The symbols move the units like this.
from | * !
LQ | JP TL
JN | ZM LB
QZ | DD PN
MD | HB NC
SL | JN GF
PQ | JQ JR
ZD | DP GR
LB | GF JN
QG | ZN QJ
TL | FQ LQ
FB | CH QC
QT | HQ RH
RH | RL QT
GF | QZ SL
QC | CN FB
RL | JD DL
GN | JR JQ
FQ | RH HQ
QJ | SN QG
HQ | LQ FQ
NC | PQ MD
HC | TL JP
GR | GN ZD
JP | TM HC
HB | QC CH
CH | NC HB
JD | TD TJ
JR | MD PQ
SN | PN DD
CN | LB ZM
ZM | FB CN
TM | QJ ZN
PN | SL QZ
DP | TJ TD
DL | QT RL
JQ | ZD GN
TD | GR DP
DD | QG SN
TJ | DL JD
ZN | HC TM

The rows follow the links: the fewer symbols apart two units are, the more alike their rows tend to be.

Each row is also shifted at random along 3 hidden directions that mean nothing.

Each row, then its unit:
20 -6 -6 9 15 37 181 3 31 75 -113 -55 -44 86 219 62 90 38 -115 -71 -57 62 -73 76 -7 58 -14 43 -8 -87 -79 -12 109 -21 -8 -40 38 -21 74 -63 -253 -59; unit TM
52 56 -157 -57 56 58 43 -41 20 -37 -69 42 -127 151 31 -24 -7 -97 -39 64 -14 -23 -24 79 -4 144 78 77 12 -80 -160 58 71 92 227 -4 -29 -26 61 -43 -91 -57; unit JQ
-30 14 -38 -174 38 11 -93 -62 25 49 -146 -42 -65 -89 -8 13 -102 73 95 53 69 -26 18 -94 -70 72 100 -51 168 119 -93 87 118 155 52 88 -131 176 -25 -76 65 -177; unit ZN
-28 17 19 58 -97 62 -214 -82 22 -57 125 -83 137 -28 -90 10 47 -88 -17 0 55 44 69 37 3 -74 -114 174 -93 6 32 -150 -124 -57 36 -73 141 -81 -47 -40 127 142; unit JN
-148 51 78 -114 -91 -113 47 64 -8 36 -122 7 -72 -98 161 182 -25 110 36 -117 -18 28 101 -178 -133 -63 -7 -158 214 58 47 138 101 130 -153 131 -4 45 -31 -48 26 -130; unit JR
86 6 -33 89 97 -5 14 112 -175 -104 -50 185 -137 -32 -85 -23 -16 -140 38 36 52 -2 20 -45 5 -46 132 -70 -37 10 129 152 -57 112 45 -46 -145 -55 -113 205 67 115; unit RH
-27 17 -3 65 81 -9 -18 35 -82 -75 69 147 -158 181 -90 -112 89 -95 48 20 104 -57 -13 20 -35 -67 -14 67 -85 24 -36 91 -123 -31 -201 -169 -152 -18 4 80 165 -14; unit DL
-1 -37 47 50 40 -106 159 133 -44 25 55 158 -52 -82 -40 6 -108 -30 130 -18 -23 -53 -93 27 71 -38 -94 -157 -105 -13 106 77 -58 -64 -88 -40 -111 24 14 159 -34 37; unit JD
24 -63 90 46 19 -71 201 -2 -20 145 -36 -50 42 -27 114 99 -59 68 -94 -17 -81 20 -57 12 19 -46 53 -14 13 -27 -35 -43 84 3 -119 89 113 -145 49 -69 -51 -97; unit JP
-24 12 41 -22 -7 -18 -69 -38 43 -47 -94 -160 -11 -10 225 84 90 21 -89 -88 85 196 76 -108 -92 2 -40 -126 87 -5 10 2 49 35 -46 6 28 127 -75 -79 -55 -35; unit MD
-22 -83 99 36 29 -60 11 31 -100 3 9 114 -15 -183 -114 -19 -25 -11 139 -20 48 23 28 -76 53 -122 -14 -182 -12 149 110 172 -49 -10 -190 7 -105 77 -92 163 82 3; unit QT
-4 -105 46 13 -27 51 45 -47 61 162 76 -78 155 -117 -99 -94 -145 136 -33 174 -72 -46 -57 7 24 -56 134 65 74 30 58 -115 83 27 -36 141 59 -175 53 -14 55 -7; unit CH
3 122 -44 40 -144 92 -88 133 7 -128 -20 13 36 -69 -2 -63 76 -3 -1 17 29 73 48 -169 -58 59 -19 -111 10 -73 231 -22 -52 76 75 -42 -30 25 -50 39 27 168; unit CN
-22 47 -113 -121 85 -65 -135 -6 -36 -125 -125 14 20 -239 65 140 -70 -66 152 24 -138 -27 129 73 105 90 128 -155 63 73 20 95 17 140 300 134 94 79 -174 70 -68 -39; unit ZD
53 38 -83 39 51 -53 -73 -1 -132 -61 -89 77 -30 -53 59 97 24 -201 -88 135 15 28 142 -38 10 17 190 -4 -34 85 76 84 -80 82 152 24 5 -170 -168 86 208 40; unit FQ
60 98 1 45 -24 130 -55 35 -21 -72 0 -50 -30 178 125 -25 157 -46 -177 -12 100 119 39 -116 -68 54 12 99 -42 -105 63 -42 -25 -12 73 -89 20 -16 -5 -82 8 127; unit QC

Start, symbols taken left to right, then the unit you end at.
Answers are names.
-27 -64 60 72 -16 90 -63 -25 74 69 135 -45 160 -128 -127 -96 -104 110 -6 111 8 32 49 -62 13 -63 16 -1 47 65 126 -105 11 -61 -120 74 -23 -46 27 8 66 70
! * *: LB
-19 57 -46 47 2 81 -46 -125 7 -24 -31 -234 39 69 184 71 107 -69 -211 -34 31 124 58 31 -36 2 9 70 10 -18 -94 -93 27 2 85 -9 197 -74 -46 -125 22 87
! * * !: JR
55 8 -101 113 48 -44 80 46 -119 20 66 177 -38 -16 -92 18 18 -111 37 28 -2 -73 -30 -3 90 -100 -3 -34 -76 -9 106 89 -107 13 -35 20 -31 -160 -50 169 94 114
* ! !: JD
59 -70 -72 -63 119 7 -10 -152 94 79 -49 -158 182 -212 57 118 -89 -43 -46 169 -231 -9 34 196 178 88 131 65 1 80 -95 -112 142 -65 288 190 234 -170 -39 -78 -71 -58
! ! ! *: MD
0 -77 98 43 44 -99 197 -8 -12 159 51 37 98 10 57 52 -57 4 -151 36 -30 -56 -70 -20 -15 -141 100 -17 1 23 41 21 -11 -11 -209 131 66 -257 8 24 -12 -6
* *: TM
7 -61 104 27 56 -98 108 35 -93 151 48 143 7 -119 -41 44 -99 -8 -22 21 3 -100 -35 -126 -29 -180 95 -75 16 85 141 122 -67 65 -295 74 -42 -165 -32 100 191 -28
! ! ! *: RH
100 -82 42 -13 66 105 96 -19 77 39 -25 -76 18 -23 -54 -179 -109 195 -15 59 -12 75 -99 23 42 112 46 2 16 -8 -28 -42 155 -49 80 -2 -127 137 83 -53 -203 -131
! ! !: MD
-24 68 -181 -138 66 -95 -151 -35 -100 -77 -63 72 -54 -20 -63 96 -4 -261 101 -13 -53 -114 134 43 -6 -42 46 61 -28 37 -33 152 -77 168 200 79 110 -124 -162 58 156 -16
* !: JD
-58 5 -68 -26 13 -93 -138 9 -103 -38 0 156 -75 2 -123 43 0 -194 96 -30 -44 -108 124 -9 20 -100 48 41 -35 56 -3 116 -130 66 49 -15 -22 -85 -137 109 258 43
* ! *: JD
18 55 -88 -62 67 0 -115 10 -84 -101 -123 65 -128 -82 63 -30 -13 -74 -14 59 100 91 111 -151 -57 45 145 -30 111 92 24 173 68 159 116 17 -117 -6 -153 64 129 -88
* ! ! !: HQ
-10 -51 33 32 -99 54 -56 -145 104 69 176 -88 113 77 -163 -64 75 -7 -72 94 44 -3 9 32 -18 -97 -56 269 -71 44 -32 -125 -88 -92 -91 -48 125 -165 51 -64 156 142
* * ! *: QC
-25 95 -40 -5 -121 18 -31 -7 29 -91 -90 -116 10 19 165 132 97 -36 1 -111 -45 32 44 18 0 109 -88 -60 -6 -94 -19 -60 42 -30 119 -49 135 116 25 -81 -145 33
* * * !: LB
-43 -94 127 -26 3 -62 142 -33 13 66 51 -35 -26 18 16 43 -5 56 58 -106 -14 -20 -116 128 58 -20 -169 -101 -51 -24 -95 -39 44 -166 -89 -10 23 115 65 16 -176 -85
* * * *: HB
-65 40 -132 -128 101 23 -17 24 -44 -1 -155 84 -204 176 43 -106 -5 -24 -58 124 166 -32 59 -119 -206 69 142 135 161 67 -110 133 79 261 -45 9 -228 55 -29 -87 208 -128
! ! * *: FQ
6 100 -33 -28 -91 83 -200 -74 58 -160 -7 -158 139 -59 135 100 133 -28 36 -158 -42 134 134 71 57 51 -155 -64 -45 -24 -54 -137 -15 -99 169 -59 213 237 -64 -78 -194 78
! ! !: QZ
